Below are the code and all the weights of a small trained network. Each question names an input and a class and asks about switching units off, where a switched-off unit gives its printed mean instead of its output.

import numpy as np


def w(rows, s, z=0):
    codes = np.array(rows[::2]) - 128.0
    scale = np.full(codes.shape[1], s)
    scale[-1] = z or s
    return codes * scale


def f(y):
    return np.maximum(y, 0)


def log_softmax(a):
    a = a - a.max(-1, keepdims=True)
    return a - np.log(np.exp(a).sum(-1, keepdims=True))


def net(x, mask):
    res = np.array(x, float).reshape(1, 4) / 4 @ E
    y = f(res @ A[0][:, :-1].T + A[0][:, -1])
    res = res + np.where(mask, y, B[0][:, -1]) @ B[0][:, :-1]
    return log_softmax(res[-1] @ U[:, :-1].T + U[:, -1])


A, B = {}, {}
E = w([
[112,255,114,98,68,207,177],'x0',
[205,148,164,158,235,119,206],'x1',
[151,61,215,140,62,177,166],'x2',
[135,83,50,157,153,163,91],'x3',
],0.0095)
A[0] = w([
[113,135,158,74,100,122,129,145],'n1',
[90,188,9,155,105,86,151,220],'n2',
[140,185,54,91,116,177,87,158],'n3',
[137,112,109,92,156,96,142,194],'n4',
[151,113,149,194,208,92,116,252],'n5',
[122,120,129,150,123,183,165,136],'n6',
[140,64,114,145,84,167,73,96],'n7',
[108,191,113,160,146,152,97,148],'n8',
[167,188,154,125,143,160,204,179],'n9',
[110,204,94,61,165,151,153,255],'n10',
[119,119,172,158,165,129,130,139],'n11',
[165,123,70,118,187,125,113,93],'n12',
[44,133,171,117,122,69,60,184],'n13',
[169,178,142,81,102,139,237,182],'n14',
[112,116,179,94,82,104,117,207],'n15',
[131,88,102,131,87,145,77,186],'n16',
],0.011,0.0034)
B[0] = w([
[211,106,150,113,214,172,185,177],'n1',
[123,4,44,61,168,66,185,254],'n2',
[79,139,66,90,148,123,230,234],'n3',
[172,171,121,166,62,135,116,176],'n4',
[166,179,156,177,103,108,181,250],'n5',
[113,154,111,179,104,218,89,173],'n6',
[112,226,112,147,124,173,84,211],'n7',
[118,92,137,27,109,202,236,188],'n8',
[166,176,188,162,54,212,117,245],'n9',
[218,143,139,91,68,126,209,247],'n10',
[164,108,107,128,134,135,172,176],'n11',
[139,86,89,157,214,91,197,190],'n12',
[148,74,125,253,151,74,56,214],'n13',
[117,158,211,126,81,153,201,252],'n14',
[221,167,150,132,174,55,117,208],'n15',
[111,166,147,179,31,155,159,218],'n16',
],0.0069,0.009)
U = w([
[61,179,136,183,83,139,91,73],'0',
[147,184,210,223,71,130,87,198],'1',
[78,91,130,2,85,139,191,104],'2',
[27,67,194,62,165,133,109,15],'3',
[104,173,135,53,181,127,50,3],'4',
[25,51,88,143,161,52,50,144],'5',
[157,77,120,98,217,72,199,205],'6',
[71,63,130,81,187,184,98,72],'7',
],0.0095,0.0039)

Each question gives the input, the list of numbers given to net, and the class t.
The units are the neurons (one row each of A and B). Each row of codes is followed by its name. A weight is (code - 128) times the scale printed after its matrix; where a second scale follows, it is the last column's (A, B and U).
mask holds one flag per neuron, in row order. A switched-off neuron (its flag False) gives its mean, the last column of its row in B, instead of its output. The means were averaged over made-up inputs and are rounded, as every weight is.
A unit's drop is (log p(t) with every unit on - log p(t) with that unit switched off) / (log p(t) with every unit on - log p(t) with every unit switched off).
The circuit of an input: a set's keep is (log p(t) with only the set's units on - log p(t) with every unit switched off) / (log p(t) with every unit on - log p(t) with every unit switched off). Starting from the 12 units with the biggest drops (on a tie, the unit counted first), units are removed one at a time, each time the one whose removal leaves the highest keep (on an exact tie, the one counted first), for as long as the keep stays at least 0.8.
circuit, biggest first: the units of the circuit, biggest drop first
most important unit: the unit with the biggest drop
top k neurons: the k neurons with the biggest drops, biggest first
drop of u: that unit's drop, to one decimal
input [3,0,-8,-1], class 2: circuit, biggest first : n8
input [-4,-2,-6,3], class 5: circuit, biggest first : n10; n14
input [-4,-2,5,8], class 0: circuit, biggest first : n10; n7
input [4,-8,1,-3], class 6: circuit, biggest first : n15; n1; n9
input [2,3,-3,-1], class 2: circuit, biggest first : n13; n15; n8
input [-3,4,4,-1], class 1: top 2 neurons : n2; n3
input [-8,-8,3,3], class 1: top 3 neurons : n16; n2; n7
input [-4,-3,-7,-6], class 5: top 2 neurons : n13; n14
input [-6,5,5,-1], class 1: top 2 neurons : n2; n5
input [-7,-5,-1,-7], class 5: top 4 neurons : n9; n14; n10; n13
input [-4,-1,3,4], class 1: top 2 neurons : n2; n3
input [-8,-2,-8,1], class 5: top 2 neurons : n13; n10
input [2,-3,7,7], class 0: drop of n5 : 0.2
input [3,-7,-4,-8], class 6: most important unit : n13
input [7,0,-6,5], class 2: drop of n8 : 0.1
input [-1,6,-4,-6], class 1: drop of n4 : 0.0
input [-2,3,-3,-8], class 1: drop of n2 : 0.2
